Below are the code and all the weights of a small trained network. Each question names an input and a target symbol and asks about switching units off, where a switched-off unit gives its printed mean instead of its output.

import numpy as np


def w(rows, s, z=0):
    codes = np.array(rows[::2]) - 128.0
    scale = np.full(codes.shape[1], s)
    scale[-1] = z or s
    return codes * scale


def f(y):
    return np.maximum(y, 0)


def softmax(a):
    e = np.exp(a - a.max(-1, keepdims=True))
    return e / e.sum(-1, keepdims=True)


def log_softmax(a):
    a = a - a.max(-1, keepdims=True)
    return a - np.log(np.exp(a).sum(-1, keepdims=True))


def net(x, mask):
    ids = ['Ψαγδηθλμστφ'.index(c) for c in x.split()]
    T = len(ids)
    res = E[ids] + P[:T]
    u = 0
    for l in range(3):
        q, k, v = (res @ M[l].T for M in (Q, K, V))
        z = softmax(np.where(np.tri(T) > 0, q @ k.T / 4**0.5, -1e9)) @ v
        res = res + np.where(mask[u], z, O[l][:, -1]) @ O[l][:, :-1]
        u += 1
        y = f(res @ A[l][:, :-1].T + A[l][:, -1])
        res = res + np.where(mask[u : u + 8], y, B[l][:, -1]) @ B[l][:, :-1]
        u += 8
    return log_softmax(res[-1] @ U[:, :-1].T + U[:, -1])


Q, K, V, O, A, B = {}, {}, {}, {}, {}, {}
E = w([
[113,115,152,133,44],'Ψ',
[142,29,69,108,73],'α',
[152,124,155,141,50],'γ',
[19,107,105,128,89],'δ',
[157,86,177,114,135],'η',
[88,175,144,191,195],'θ',
[115,164,50,111,95],'λ',
[191,126,92,84,114],'μ',
[173,115,116,252,121],'σ',
[89,171,190,88,76],'τ',
[68,98,181,98,189],'φ',
],0.021)
P = w([
[94,107,171,196,11],'0',
[109,111,164,176,40],'1',
[121,126,154,158,73],'2',
[133,138,141,138,102],'3',
[142,146,131,115,125],'4',
[146,156,118,92,147],'5',
[149,156,112,68,162],'6',
[147,158,106,39,170],'7',
],0.012)
Q[0] = w([
[126,250,176,131,128],'0.h0',
[101,157,181,75,49],'0.h0',
[163,111,155,89,124],'0.h0',
[71,154,192,128,146],'0.h0',
],0.018)
K[0] = w([
[72,225,170,130,206],'0.h0',
[107,163,112,4,182],'0.h0',
[183,131,167,67,142],'0.h0',
[49,109,180,115,165],'0.h0',
],0.015)
V[0] = w([
[91,100,155,129,142],'0.h0',
[79,88,205,164,46],'0.h0',
[207,202,154,136,48],'0.h0',
[94,184,162,2,127],'0.h0',
],0.0056)
O[0] = w([
[119,111,142,137,165,129],'0.h0',
[131,165,145,60,201,252],'0.h0',
[166,209,152,42,81,190],'0.h0',
[145,254,200,183,106,102],'0.h0',
],0.008,0.0036)
A[0] = w([
[120,99,130,14,153,34],'0.n0',
[126,192,156,245,74,74],'0.n1',
[107,182,192,187,140,41],'0.n2',
[145,87,172,110,184,140],'0.n3',
[155,136,167,115,186,92],'0.n4',
[194,168,132,182,200,3],'0.n5',
[125,124,127,202,98,76],'0.n6',
[128,123,131,130,129,71],'0.n7',
],0.011,0.0051)
B[0] = w([
[101,196,156,197,164,184],'0.n0',
[96,2,109,47,200,250],'0.n1',
[129,80,125,41,227,253],'0.n2',
[141,226,172,133,121,216],'0.n3',
[112,185,175,147,93,190],'0.n4',
[136,125,93,229,109,159],'0.n5',
[135,120,156,156,159,158],'0.n6',
[117,137,136,139,132,128],'0.n7',
],0.0085,0.0034)
Q[1] = w([
[109,150,5,149,183],'1.h0',
[138,32,111,122,2],'1.h0',
[231,121,206,72,1],'1.h0',
[201,165,214,135,42],'1.h0',
],0.0088)
K[1] = w([
[57,98,170,108,44],'1.h0',
[190,117,5,136,143],'1.h0',
[208,175,75,112,181],'1.h0',
[179,181,104,141,157],'1.h0',
],0.012)
V[1] = w([
[122,124,160,101,97],'1.h0',
[81,200,72,73,150],'1.h0',
[185,132,145,155,90],'1.h0',
[253,127,119,155,206],'1.h0',
],0.0058)
O[1] = w([
[102,141,107,96,103,196],'1.h0',
[115,42,76,149,117,182],'1.h0',
[126,122,161,82,123,81],'1.h0',
[111,82,253,143,76,2],'1.h0',
],0.0065,0.0037)
A[1] = w([
[55,173,110,133,89,3],'1.n0',
[115,91,235,157,106,22],'1.n1',
[113,43,117,77,152,121],'1.n2',
[81,86,174,100,111,36],'1.n3',
[114,65,160,184,62,136],'1.n4',
[135,124,66,128,105,250],'1.n5',
[175,126,160,252,58,168],'1.n6',
[148,162,201,123,60,87],'1.n7',
],0.011,0.0057)
B[1] = w([
[44,52,112,131,99,156],'1.n0',
[162,131,67,90,209,156],'1.n1',
[142,63,160,144,125,204],'1.n2',
[221,131,146,112,188,155],'1.n3',
[193,221,188,254,140,155],'1.n4',
[80,109,175,111,77,254],'1.n5',
[94,204,28,166,121,160],'1.n6',
[187,119,9,115,153,178],'1.n7',
],0.0097,0.0085)
Q[2] = w([
[169,147,157,96,34],'2.h0',
[125,140,194,2,96],'2.h0',
[178,180,228,99,172],'2.h0',
[58,21,185,120,218],'2.h0',
],0.0091)
K[2] = w([
[159,136,145,60,2],'2.h0',
[86,166,191,36,99],'2.h0',
[188,198,221,104,182],'2.h0',
[37,115,229,160,204],'2.h0',
],0.0092)
V[2] = w([
[97,71,46,142,108],'2.h0',
[179,40,47,124,102],'2.h0',
[94,255,91,148,148],'2.h0',
[126,169,128,145,137],'2.h0',
],0.0061)
O[2] = w([
[148,198,210,146,154,254],'2.h0',
[216,218,165,196,70,206],'2.h0',
[135,1,136,227,111,117],'2.h0',
[128,68,90,177,118,85],'2.h0',
],0.0045,0.0023)
A[2] = w([
[124,121,76,96,42,2],'2.n0',
[150,134,51,65,115,93],'2.n1',
[115,61,236,152,205,91],'2.n2',
[68,72,91,153,75,145],'2.n3',
[236,79,175,112,47,51],'2.n4',
[254,91,149,159,181,93],'2.n5',
[127,211,157,178,197,42],'2.n6',
[43,59,155,113,117,25],'2.n7',
],0.0095,0.0075)
B[2] = w([
[181,27,2,155,129,198],'2.n0',
[101,24,136,89,108,226],'2.n1',
[105,97,66,223,56,254],'2.n2',
[90,203,212,89,140,229],'2.n3',
[167,84,246,181,228,195],'2.n4',
[48,219,64,46,164,212],'2.n5',
[197,44,145,62,35,172],'2.n6',
[192,184,57,144,201,191],'2.n7',
],0.0077,0.0069)
U = w([
[68,95,60,97,1,125],'Ψ',
[53,184,141,120,177,119],'α',
[227,39,74,135,89,90],'γ',
[150,136,129,122,136,177],'δ',
[163,127,120,131,137,229],'η',
[189,213,68,239,87,233],'θ',
[126,78,240,174,117,253],'λ',
[171,151,154,130,206,127],'μ',
[177,181,34,96,199,38],'σ',
[106,38,154,37,186,1],'τ',
[83,24,62,194,196,181],'φ',
],0.008,0.0036)

Each question gives the input, a string of symbols that net reads in full, and the target symbol t.
The units are the heads (4 rows each of Q, K, V and O) and the neurons (one row each of A and B). Each row of codes is followed by its name. A weight is (code - 128) times the scale printed after its matrix; where a second scale follows, it is the last column's (O, A, B and U).
mask holds one flag per unit, layer by layer, with each layer's heads first. A switched-off unit (its flag False) gives its mean, the last column of its rows in O or B, instead of its output. The means were averaged over made-up inputs and are rounded, as every weight is.
A unit's drop is (log p(t) with every unit on - log p(t) with that unit switched off) / (log p(t) with every unit on - log p(t) with every unit switched off).
The circuit of an input: a set's keep is (log p(t) with only the set's units on - log p(t) with every unit switched off) / (log p(t) with every unit on - log p(t) with every unit switched off). Starting from the 12 units with the biggest drops (on a tie, the unit counted first), units are removed one at a time, each time the one whose removal leaves the highest keep (on an exact tie, the one counted first), for as long as the keep stays at least 0.8.
units of the circuit, in order: the units of the circuit, biggest drop first
k most important neurons: the k neurons with the biggest drops, biggest first
k most important neurons of layer l: the k neurons of layer l with the biggest drops, biggest first
input τ σ φ, target φ: units of the circuit, in order -> 2.n2, 0.h0
input Ψ δ τ δ γ τ λ γ, target τ: units of the circuit, in order -> 0.h0, 0.n1, 2.h0, 2.n2
input θ σ φ θ γ, target φ: most important neuron -> 0.n1
input λ φ φ θ λ φ, target φ: units of the circuit, in order -> 2.h0, 2.n2, 0.n0
input γ γ θ Ψ γ, target θ: units of the circuit, in order -> 0.n2, 1.h0, 1.n4, 1.n6
input λ μ Ψ, target μ: 3 most important neurons -> 0.n1, 2.n4, 1.n4
input λ λ σ τ, target τ: units of the circuit, in order -> 0.h0, 2.h0, 0.n2
input θ θ γ, target θ: units of the circuit, in order -> 1.n6, 1.n4
input μ φ α λ γ γ, target λ: 2 most important neurons of layer 0 -> 0.n1, 0.n3
input σ Ψ γ γ λ θ, target φ: units of the circuit, in order -> 0.h0, 0.n1
input γ α γ λ θ γ φ σ, target θ: units of the circuit, in order -> 0.n5, 1.n6
input μ γ λ σ γ Ψ, target σ: 2 most important neurons -> 1.n7, 2.n5
input λ σ γ, target σ: units of the circuit, in order -> 1.h0, 2.n5, 1.n7, 1.n1
input θ Ψ δ Ψ λ τ Ψ, target τ: units of the circuit, in order -> 0.h0, 0.n1, 2.h0, 0.n2
input δ λ Ψ, target λ: most important neuron -> 0.n1
input μ τ η Ψ, target τ: 2 most important neurons -> 0.n1, 2.n1
input μ τ τ α γ μ α γ, target μ: 3 most important neurons -> 0.n1, 2.n4, 1.n4
input φ δ δ δ μ, target γ: 2 most important neurons of layer 0 -> 0.n2, 0.n1
input λ γ σ λ, target Ψ: 2 most important neurons -> 1.n5, 2.n4
input Ψ θ λ θ Ψ, target λ: most important neuron of layer 1 -> 1.n1
input λ λ α σ θ η μ γ, target μ: 2 most important neurons of layer 2 -> 2.n4, 2.n5
input λ σ φ λ σ γ θ Ψ, target θ: 2 most important neurons -> 0.n2, 1.n4
input α λ γ, target λ: 2 most important neurons -> 0.n1, 2.n4
input λ λ φ γ, target φ: 2 most important neurons -> 0.n1, 2.n2
input δ θ δ Ψ, target θ: 2 most important neurons -> 0.n2, 0.n1
input η θ σ Ψ, target σ: 2 most important neurons -> 2.n5, 1.n7
